Below are the code and all the weights of a small trained network. Each question names an input and a target symbol and asks about switching units off, where a switched-off unit gives its printed mean instead of its output.

import numpy as np


def w(rows, s, z=0):
    codes = np.array(rows[::2]) - 128.0
    scale = np.full(codes.shape[1], s)
    scale[-1] = z or s
    return codes * scale


def softmax(a):
    e = np.exp(a - a.max(-1, keepdims=True))
    return e / e.sum(-1, keepdims=True)


def log_softmax(a):
    a = a - a.max(-1, keepdims=True)
    return a - np.log(np.exp(a).sum(-1, keepdims=True))


def net(x, mask):
    ids = ['ΓΛΠεζηθξστ'.index(c) for c in x.split()]
    T = len(ids)
    res = E[ids] + P[:T]
    u = 0
    for l in range(2):
        r = res
        for j in range(3):
            rows = slice(2 * j, 2 * j + 2)
            q, k, v = (r @ M[l][rows].T for M in (Q, K, V))
            z = softmax(np.where(np.tri(T) > 0, q @ k.T / 2**0.5, -1e9)) @ v
            o = O[l][rows]
            res = res + np.where(mask[u + j], z, o[:, -1]) @ o[:, :-1]
        u += 3
    return log_softmax(res[-1] @ U[:, :-1].T + U[:, -1])


Q, K, V, O = {}, {}, {}, {}
E = w([
[91,132,108,170,184,56,106],'Γ',
[120,130,76,7,146,121,211],'Λ',
[26,49,169,241,199,150,142],'Π',
[89,97,180,142,152,73,47],'ε',
[151,90,144,246,69,157,147],'ζ',
[163,146,116,221,153,47,154],'η',
[145,143,203,144,88,55,117],'θ',
[165,160,188,145,179,117,85],'ξ',
[115,191,93,193,121,170,45],'σ',
[185,45,175,109,113,132,79],'τ',
],0.016)
P = w([
[24,73,178,190,164,99,188],'0',
[51,77,183,194,149,99,182],'1',
[78,99,182,204,131,95,168],'2',
[102,117,170,199,119,82,145],'3',
[128,133,156,198,120,80,135],'4',
[147,142,143,198,110,77,109],'5',
[173,151,130,198,101,69,96],'6',
[193,175,122,189,103,59,82],'7',
[221,182,112,187,100,56,64],'8',
[230,194,88,193,99,49,48],'9',
[253,197,70,204,92,45,33],'10',
],0.0074)
Q[0] = w([
[129,93,164,107,146,86,174],'0.h0',
[197,162,187,176,126,129,160],'0.h0',
[140,162,118,60,127,170,218],'0.h1',
[129,147,94,62,189,215,115],'0.h1',
[101,107,132,47,65,251,138],'0.h2',
[134,163,161,140,111,187,102],'0.h2',
],0.018)
K[0] = w([
[230,50,146,128,105,79,135],'0.h0',
[176,150,45,54,94,122,124],'0.h0',
[2,116,133,101,169,142,171],'0.h1',
[21,103,119,122,114,112,229],'0.h1',
[66,87,193,216,159,122,127],'0.h2',
[63,55,98,123,128,128,158],'0.h2',
],0.014)
V[0] = w([
[114,150,129,137,117,149,204],'0.h0',
[85,166,153,166,164,97,128],'0.h0',
[107,156,101,192,7,74,188],'0.h1',
[84,44,135,91,69,82,107],'0.h1',
[82,226,172,118,96,177,85],'0.h2',
[51,126,74,84,117,152,127],'0.h2',
],0.011)
O[0] = w([
[194,105,163,172,97,143,237,137],'0.h0',
[11,115,219,133,120,92,147,253],'0.h0',
[65,94,28,146,29,60,170,209],'0.h1',
[163,63,41,96,144,103,29,138],'0.h1',
[101,152,218,124,22,170,109,8],'0.h2',
[2,99,92,17,111,140,124,47],'0.h2',
],0.0079,0.0041)
Q[1] = w([
[120,38,34,122,128,115,135],'1.h0',
[152,108,106,48,105,223,89],'1.h0',
[153,154,116,160,142,2,130],'1.h1',
[89,87,17,102,132,150,142],'1.h1',
[27,253,123,83,96,108,187],'1.h2',
[159,65,99,42,165,165,112],'1.h2',
],0.0093)
K[1] = w([
[99,180,31,107,154,48,163],'1.h0',
[3,57,143,166,194,171,147],'1.h0',
[173,243,121,90,83,50,90],'1.h1',
[134,62,183,159,96,74,108],'1.h1',
[19,185,80,254,125,195,126],'1.h2',
[78,25,155,94,179,133,153],'1.h2',
],0.0081)
V[1] = w([
[63,244,114,196,174,118,120],'1.h0',
[114,159,40,156,190,151,201],'1.h0',
[120,141,106,253,140,148,83],'1.h1',
[209,98,117,58,64,111,147],'1.h1',
[181,94,247,97,122,60,188],'1.h2',
[109,249,124,99,134,19,82],'1.h2',
],0.0068)
O[1] = w([
[68,166,104,136,115,80,180,192],'1.h0',
[106,254,121,177,171,148,151,91],'1.h0',
[104,175,12,52,119,205,132,255],'1.h1',
[129,45,179,163,85,62,192,38],'1.h1',
[167,81,176,147,213,123,186,240],'1.h2',
[124,139,215,67,97,30,152,196],'1.h2',
],0.007,0.0063)
U = w([
[98,144,115,96,167,83,126,2],'Γ',
[128,101,95,2,143,155,216,217],'Λ',
[88,109,122,121,156,147,138,135],'Π',
[96,115,145,101,153,98,87,66],'ε',
[133,117,106,151,97,170,154,174],'ζ',
[123,164,107,152,146,104,163,31],'η',
[130,79,147,161,113,71,127,111],'θ',
[140,166,202,167,145,140,130,162],'ξ',
[101,165,157,108,69,171,112,227],'σ',
[177,131,106,154,144,136,67,163],'τ',
],0.0088,0.0066)

Each question gives the input, a string of symbols that net reads in full, and the target symbol t.
The units are the heads (2 rows each of Q, K, V and O). Each row of codes is followed by its name. A weight is (code - 128) times the scale printed after its matrix; where a second scale follows, it is the last column's (O and U).
mask holds one flag per head, layer by layer. A switched-off head (its flag False) gives its mean, the last column of its rows in O, instead of its output. The means were averaged over made-up inputs and are rounded, as every weight is.
A unit's drop is (log p(t) with every unit on - log p(t) with that unit switched off) / (log p(t) with every unit on - log p(t) with every unit switched off).
The circuit of an input: a set's keep is (log p(t) with only the set's units on - log p(t) with every unit switched off) / (log p(t) with every unit on - log p(t) with every unit switched off). Starting from all 6 units, units are removed one at a time, each time the one whose removal leaves the highest keep (on an exact tie, the one counted first), for as long as the keep stays at least 0.8.
circuit, biggest first: the units of the circuit, biggest drop first
unit that matters most: the unit with the biggest drop
heads that matter: for each layer, one digit per head in row order, 1 if its drop is at least 0.15 and else 0, layers parted by /
input θ Λ θ, target Λ: circuit, biggest first : 0.h2
input η ζ Π θ Γ, target θ: circuit, biggest first : 0.h1; 0.h2; 1.h0; 0.h0
input ε Γ η ζ ζ, target η: heads that matter : 011 / 100
input ξ θ θ Π Λ Λ θ τ ξ Λ, target θ: circuit, biggest first : 0.h2; 1.h1
input ε τ Π Π η Γ Γ, target η: circuit, biggest first : 1.h0; 0.h2
input ε ε θ θ σ, target σ: heads that matter : 001 / 001
input θ Λ Γ τ, target τ: circuit, biggest first : 0.h1; 0.h0
input ξ Π ζ, target ξ: circuit, biggest first : 0.h1; 0.h2
input θ σ θ ε, target σ: heads that matter : 101 / 011
input Π ε ξ ξ Γ Γ τ ζ η Π ζ, target η: circuit, biggest first : 0.h2; 1.h0; 0.h1
input Γ σ θ θ η, target θ: heads that matter : 111 / 100
input σ ε τ ε θ σ ε θ Π, target θ: circuit, biggest first : 0.h1; 1.h0; 0.h2
input ξ τ ζ, target τ: heads that matter : 010 / 000
input ζ σ τ θ ξ ξ θ Π ξ, target ξ: circuit, biggest first : 0.h1
input θ ξ Γ η η, target η: heads that matter : 011 / 110
input Γ ξ η ε Γ Λ Π θ σ Λ, target σ: heads that matter : 101 / 001
input θ σ σ η θ, target σ: heads that matter : 001 / 011
input θ Π ξ Π Γ σ Γ θ, target σ: heads that matter : 011 / 011
input ξ ε ε, target ξ: heads that matter : 011 / 001
input Γ Π ξ η θ τ θ, target τ: heads that matter : 111 / 000
input ζ τ σ τ Λ Λ Γ θ, target θ: unit that matters most : 1.h1
input σ Γ ξ Λ Π σ θ σ ξ, target Λ: circuit, biggest first : 0.h2; 0.h0
